Here is a tiny trained network, its code and every weight. The questions are about switching its units off for an input and a class, where a switched-off unit gives its printed mean instead of its output.

import numpy as np


def w(rows, s, z=0):
    codes = np.array(rows[::2]) - 128.0
    scale = np.full(codes.shape[1], s)
    scale[-1] = z or s
    return codes * scale


def f(y):
    return np.maximum(y, 0)


def log_softmax(a):
    a = a - a.max(-1, keepdims=True)
    return a - np.log(np.exp(a).sum(-1, keepdims=True))


def net(x, mask):
    res = np.array(x, float).reshape(1, 5) / 4 @ E
    y = f(res @ A[0][:, :-1].T + A[0][:, -1])
    res = res + np.where(mask, y, B[0][:, -1]) @ B[0][:, :-1]
    return log_softmax(res[-1] @ U[:, :-1].T + U[:, -1])


A, B = {}, {}
E = w([
[173,13,3,221],'x0',
[114,66,150,64],'x1',
[125,162,119,194],'x2',
[124,148,131,170],'x3',
[4,200,20,39],'x4',
],0.0062)
A[0] = w([
[132,171,78,90,82],'neuron 0',
[115,58,52,172,139],'neuron 1',
[15,141,72,143,33],'neuron 2',
[128,211,96,209,234],'neuron 3',
[105,185,161,80,114],'neuron 4',
[175,93,3,136,54],'neuron 5',
[145,89,81,157,10],'neuron 6',
[125,102,67,150,50],'neuron 7',
[189,117,170,148,78],'neuron 8',
[48,121,57,89,166],'neuron 9',
[89,215,241,97,67],'neuron 10',
[120,164,103,105,51],'neuron 11',
[110,197,80,106,138],'neuron 12',
[152,195,144,98,45],'neuron 13',
[124,160,157,115,28],'neuron 14',
[79,62,144,167,254],'neuron 15',
[172,104,70,147,49],'neuron 16',
[80,102,118,166,45],'neuron 17',
[103,178,77,114,229],'neuron 18',
[109,184,63,104,71],'neuron 19',
[203,128,154,213,55],'neuron 20',
],0.011,0.0046)
B[0] = w([
[111,97,167,121,173],'neuron 0',
[91,206,88,66,238],'neuron 1',
[7,21,236,156,200],'neuron 2',
[203,184,217,67,237],'neuron 3',
[162,203,8,129,210],'neuron 4',
[97,214,39,150,222],'neuron 5',
[60,112,67,163,164],'neuron 6',
[71,185,66,162,171],'neuron 7',
[71,32,214,211,187],'neuron 8',
[166,88,231,127,246],'neuron 9',
[87,178,17,194,254],'neuron 10',
[96,125,143,174,151],'neuron 11',
[145,112,167,125,211],'neuron 12',
[53,131,40,176,164],'neuron 13',
[50,67,80,174,146],'neuron 14',
[218,146,133,2,221],'neuron 15',
[93,154,76,153,174],'neuron 16',
[88,89,78,189,138],'neuron 17',
[194,103,207,110,237],'neuron 18',
[145,27,195,182,192],'neuron 19',
[134,63,157,127,214],'neuron 20',
],0.0067,0.007)
U = w([
[29,157,2,177,2],'0',
[107,9,162,146,46],'1',
[171,149,128,55,230],'2',
[168,164,125,31,204],'3',
],0.0085,0.0033)

Each question gives the input, the list of numbers given to net, and the class t.
The units are the neurons (one row each of A and B). Each row of codes is followed by its name. A weight is (code - 128) times the scale printed after its matrix; where a second scale follows, it is the last column's (A, B and U).
mask holds one flag per neuron, in row order. A switched-off neuron (its flag False) gives its mean, the last column of its row in B, instead of its output. The means were averaged over made-up inputs and are rounded, as every weight is.
A unit's drop is (log p(t) with every unit on - log p(t) with that unit switched off) / (log p(t) with every unit on - log p(t) with every unit switched off).
The circuit of an input: a set's keep is (log p(t) with only the set's units on - log p(t) with every unit switched off) / (log p(t) with every unit on - log p(t) with every unit switched off). Starting from the 12 units with the biggest drops (on a tie, the unit counted first), units are removed one at a time, each time the one whose removal leaves the highest keep (on an exact tie, the one counted first), for as long as the keep stays at least 0.8.
units of the circuit, in order: the units of the circuit, biggest drop first
top k neurons: the k neurons with the biggest drops, biggest first
drop of u: that unit's drop, to one decimal
input [6,-8,2,4,-1], class 3: top 4 neurons => neuron 3; neuron 10; neuron 15; neuron 13
input [-8,-2,-8,-8,6], class 0: top 2 neurons => neuron 10; neuron 4
input [4,-3,5,-4,4], class 2: units of the circuit, in order => neuron 3; neuron 10
input [-8,-5,-1,-6,2], class 0: units of the circuit, in order => neuron 10
input [1,7,-8,-3,8], class 1: units of the circuit, in order => neuron 2; neuron 9
input [2,-7,0,5,8], class 1: units of the circuit, in order => neuron 2; neuron 19
input [3,-3,0,-4,5], class 1: top 2 neurons => neuron 2; neuron 19
input [5,-7,0,0,1], class 3: top 2 neurons => neuron 3; neuron 10
input [-5,2,-2,-1,-3], class 0: units of the circuit, in order => neuron 10; neuron 3; neuron 18
input [-7,-4,-3,-1,6], class 0: top 3 neurons => neuron 10; neuron 4; neuron 13
input [-7,5,7,-4,8], class 1: drop of neuron 5 => 0.2
input [-7,4,-5,5,5], class 0: drop of neuron 13 => 0.1
input [-8,4,-2,2,-4], class 0: drop of neuron 10 => 0.2
input [-1,5,6,-3,8], class 1: drop of neuron 2 => 0.1
input [-4,6,-6,-4,6], class 1: top neuron => neuron 9
input [-5,-2,2,2,6], class 1: top 2 neurons => neuron 2; neuron 19
